Below is a small trained network, with its code and all its weights. Each question gives an input and a class and asks what happens when units are switched off, that is, made to give their printed mean instead of their output.

import numpy as np


def w(rows, s, z=0):
    codes = np.array(rows[::2]) - 128.0
    scale = np.full(codes.shape[1], s)
    scale[-1] = z or s
    return codes * scale


def f(y):
    return np.maximum(y, 0)


def log_softmax(a):
    a = a - a.max(-1, keepdims=True)
    return a - np.log(np.exp(a).sum(-1, keepdims=True))


def net(x, mask):
    res = np.array(x, float).reshape(1, 7) / 4 @ E
    y = f(res @ A[0][:, :-1].T + A[0][:, -1])
    res = res + np.where(mask, y, B[0][:, -1]) @ B[0][:, :-1]
    return log_softmax(res[-1] @ U[:, :-1].T + U[:, -1])


A, B = {}, {}
E = w([
[198,67,11,201,174,135,57,67,215,97,120],'x0',
[24,158,54,185,28,169,191,95,148,153,105],'x1',
[63,191,115,91,202,213,90,208,239,128,131],'x2',
[133,130,105,113,116,133,112,127,123,143,143],'x3',
[87,89,95,196,249,144,229,139,67,197,233],'x4',
[154,232,96,74,193,41,206,12,154,191,66],'x5',
[215,135,86,83,101,189,254,136,148,50,187],'x6',
],0.0062)
A[0] = w([
[98,114,196,111,104,102,159,136,128,138,140,224],'N1',
[164,72,43,174,182,139,89,54,178,84,122,67],'N2',
[63,149,78,192,79,126,151,110,124,165,83,128],'N3',
[79,80,131,148,210,156,178,155,108,172,232,58],'N4',
[197,145,110,103,115,171,192,173,168,102,175,225],'N5',
[174,143,152,81,44,101,101,123,150,94,70,219],'N6',
[104,196,194,55,108,106,178,159,64,152,177,86],'N7',
[120,186,104,106,201,81,170,80,129,153,115,76],'N8',
[110,136,126,185,194,123,152,122,84,174,226,82],'N9',
[65,102,159,185,155,61,30,134,140,254,65,199],'N10',
[193,68,186,115,225,103,135,139,108,150,137,138],'N11',
[134,195,106,75,181,174,178,116,188,119,116,147],'N12',
[106,84,147,121,119,215,81,151,133,122,166,43],'N13',
[222,145,156,47,146,101,84,184,120,111,132,150],'N14',
[186,132,146,111,203,126,91,165,67,101,114,110],'N15',
[89,162,152,136,197,189,102,175,238,124,114,100],'N16',
[182,89,69,175,127,91,127,127,195,85,125,254],'N17',
[101,43,135,191,63,181,131,242,93,53,186,71],'N18',
[181,105,148,114,146,84,115,123,95,118,156,178],'N19',
[174,71,52,176,170,124,58,77,175,140,113,109],'N20',
[76,75,140,159,135,148,42,168,90,132,124,148],'N21',
[63,153,68,170,66,164,176,93,131,91,120,181],'N22',
[82,122,111,130,204,138,155,103,82,172,181,49],'N23',
[125,169,120,98,162,189,135,195,226,162,150,137],'N24',
[181,109,175,107,220,82,89,161,109,87,111,104],'N25',
[147,171,180,63,36,130,56,122,199,98,63,56],'N26',
[177,68,147,170,64,78,132,64,62,130,127,71],'N27',
[100,36,174,185,119,155,89,190,115,72,164,55],'N28',
[83,170,196,11,86,128,139,189,44,181,140,98],'N29',
[71,139,98,182,68,149,126,92,115,147,105,217],'N30',
[143,71,166,189,108,67,136,60,83,155,77,162],'N31',
[214,51,148,153,57,101,191,62,72,123,157,119],'N32',
[107,136,182,159,188,104,68,128,134,109,116,155],'N33',
[153,234,108,99,187,54,174,58,148,191,92,75],'N34',
],0.0068,0.0044)
B[0] = w([
[110,111,90,121,157,114,168,187,147,99,152,201],'N1',
[40,113,117,144,98,29,158,189,103,99,104,211],'N2',
[133,201,87,117,162,160,109,121,78,136,133,200],'N3',
[112,96,153,201,58,125,129,56,171,113,143,215],'N4',
[155,95,135,70,155,154,179,181,169,150,167,231],'N5',
[127,73,105,169,115,183,158,86,178,120,173,242],'N6',
[78,103,130,159,113,70,180,178,77,84,120,213],'N7',
[203,110,112,110,34,118,92,121,118,118,49,210],'N8',
[116,80,145,211,57,183,111,64,219,95,147,205],'N9',
[240,100,94,72,149,165,224,206,222,146,198,255],'N10',
[107,208,74,138,125,186,157,72,100,131,144,211],'N11',
[159,110,174,72,98,122,95,127,145,180,109,219],'N12',
[170,107,127,122,106,104,67,89,79,165,83,164],'N13',
[91,186,78,124,118,195,148,109,123,101,133,210],'N14',
[100,190,96,154,130,136,134,108,56,134,119,184],'N15',
[57,125,202,84,115,129,61,145,98,209,116,204],'N16',
[81,117,110,122,129,109,214,188,105,132,138,240],'N17',
[242,160,132,103,52,86,105,106,81,131,23,224],'N18',
[114,170,110,120,148,159,159,128,109,163,165,193],'N19',
[40,125,92,140,123,63,164,188,90,98,105,217],'N20',
[184,117,89,101,89,145,161,145,122,135,99,195],'N21',
[133,188,90,124,165,169,128,135,47,125,175,220],'N22',
[129,89,149,183,71,140,84,54,178,77,142,187],'N23',
[56,89,182,79,145,133,80,115,111,200,111,210],'N24',
[98,183,83,147,132,155,136,83,80,118,143,199],'N25',
[78,90,141,236,54,150,124,23,208,83,174,216],'N26',
[37,120,205,99,158,143,54,138,118,183,100,211],'N27',
[193,145,106,125,75,133,93,101,90,117,51,195],'N28',
[66,102,90,164,113,61,172,177,111,90,96,225],'N29',
[125,180,100,113,158,186,159,120,93,132,176,215],'N30',
[89,108,181,64,151,168,111,133,129,176,139,226],'N31',
[93,98,254,58,167,145,49,136,161,219,150,236],'N32',
[132,139,126,91,161,177,164,144,129,141,167,185],'N33',
[237,100,119,137,59,100,79,109,87,124,27,255],'N34',
],0.0062,0.008)
U = w([
[212,129,119,126,95,98,84,109,98,131,25,86],'0',
[96,84,135,213,101,146,110,48,181,99,165,86],'1',
[65,118,192,79,149,133,57,141,120,201,126,84],'2',
[66,118,94,155,130,23,156,202,101,84,112,83],'3',
[135,126,109,114,138,151,145,136,120,135,134,254],'4',
[117,250,79,130,142,173,126,105,80,125,168,96],'5',
[201,103,117,83,142,142,165,181,170,145,185,169],'6',
[169,153,149,146,206,110,94,147,138,90,150,116],'7',
],0.012,0.0084)

Each question gives the input, the list of numbers given to net, and the class t.
The units are the neurons (one row each of A and B). Each row of codes is followed by its name. A weight is (code - 128) times the scale printed after its matrix; where a second scale follows, it is the last column's (A, B and U).
mask holds one flag per neuron, in row order. A switched-off neuron (its flag False) gives its mean, the last column of its row in B, instead of its output. The means were averaged over made-up inputs and are rounded, as every weight is.
A unit's drop is (log p(t) with every unit on - log p(t) with that unit switched off) / (log p(t) with every unit on - log p(t) with every unit switched off).
The circuit of an input: a set's keep is (log p(t) with only the set's units on - log p(t) with every unit switched off) / (log p(t) with every unit on - log p(t) with every unit switched off). Starting from the 12 units with the biggest drops (on a tie, the unit counted first), units are removed one at a time, each time the one whose removal leaves the highest keep (on an exact tie, the one counted first), for as long as the keep stays at least 0.8.
circuit, biggest first: the units of the circuit, biggest drop first
most important unit: the unit with the biggest drop
top k neurons: the k neurons with the biggest drops, biggest first
drop when u is switched off: that unit's drop, to one decimal
input [8,-4,-6,8,2,-7,-5], class 3: circuit, biggest first : N20
input [-6,2,-2,6,-1,-3,5], class 3: circuit, biggest first : N29; N7
input [1,6,5,3,-2,1,-6], class 5: top 2 neurons : N3; N32
input [4,-7,-4,-3,-1,-1,-7], class 5: top 2 neurons : N25; N11
input [-5,-2,-1,5,1,-6,-4], class 0: circuit, biggest first : N18; N28
input [-2,-1,-6,6,-4,5,2], class 2: top 3 neurons : N32; N27; N18
input [-6,-3,2,-6,6,-8,8], class 0: top 2 neurons : N18; N28
input [-6,-8,-3,-5,3,1,-6], class 5: circuit, biggest first : N11; N25
input [-6,-1,5,2,-5,5,0], class 3: top 2 neurons : N29; N7
input [4,7,-6,3,8,3,7], class 1: top 4 neurons : N9; N4; N23; N10
input [-5,7,1,1,-1,-4,-2], class 5: circuit, biggest first : N30; N22
input [-5,6,-3,-1,8,-5,4], class 1: top 3 neurons : N4; N9; N23
input [-3,4,-6,6,2,-4,4], class 2: top 3 neurons : N32; N10; N27
input [4,-3,4,6,7,-3,3], class 1: top 2 neurons : N4; N9
input [-2,3,-4,5,-3,4,7], class 6: most important unit : N5
input [3,-4,-8,1,-4,0,6], class 2: top 2 neurons : N32; N27
input [0,5,-5,-7,4,8,0], class 0: top 2 neurons : N34; N8
input [2,1,6,4,-1,1,5], class 2: circuit, biggest first : N24; N16
input [6,-8,3,-6,5,-2,-7], class 5: circuit, biggest first : N11; N25
input [-1,3,-8,6,1,-8,-4], class 0: top 3 neurons : N18; N28; N21
input [1,2,7,-6,8,-7,-5], class 1: circuit, biggest first : N4
input [8,-7,4,3,6,6,-5], class 3: top 2 neurons : N20; N2
input [-2,-7,6,-2,7,2,-8], class 6: top 3 neurons : N10; N26; N33
input [-7,2,-2,6,5,1,-7], class 3: top 2 neurons : N29; N7
input [5,-8,6,-5,-3,3,-6], class 5: circuit, biggest first : N25; N14
input [-3,-4,7,0,-8,-8,-4], class 0: drop when N21 is switched off : 0.2
input [-6,7,4,-2,-4,2,-2], class 5: drop when N14 is switched off : -0.1
input [-3,-6,-3,4,-3,-1,2], class 5: most important unit : N14
input [2,-7,-1,1,-4,5,-3], class 5: drop when N14 is switched off : 0.1
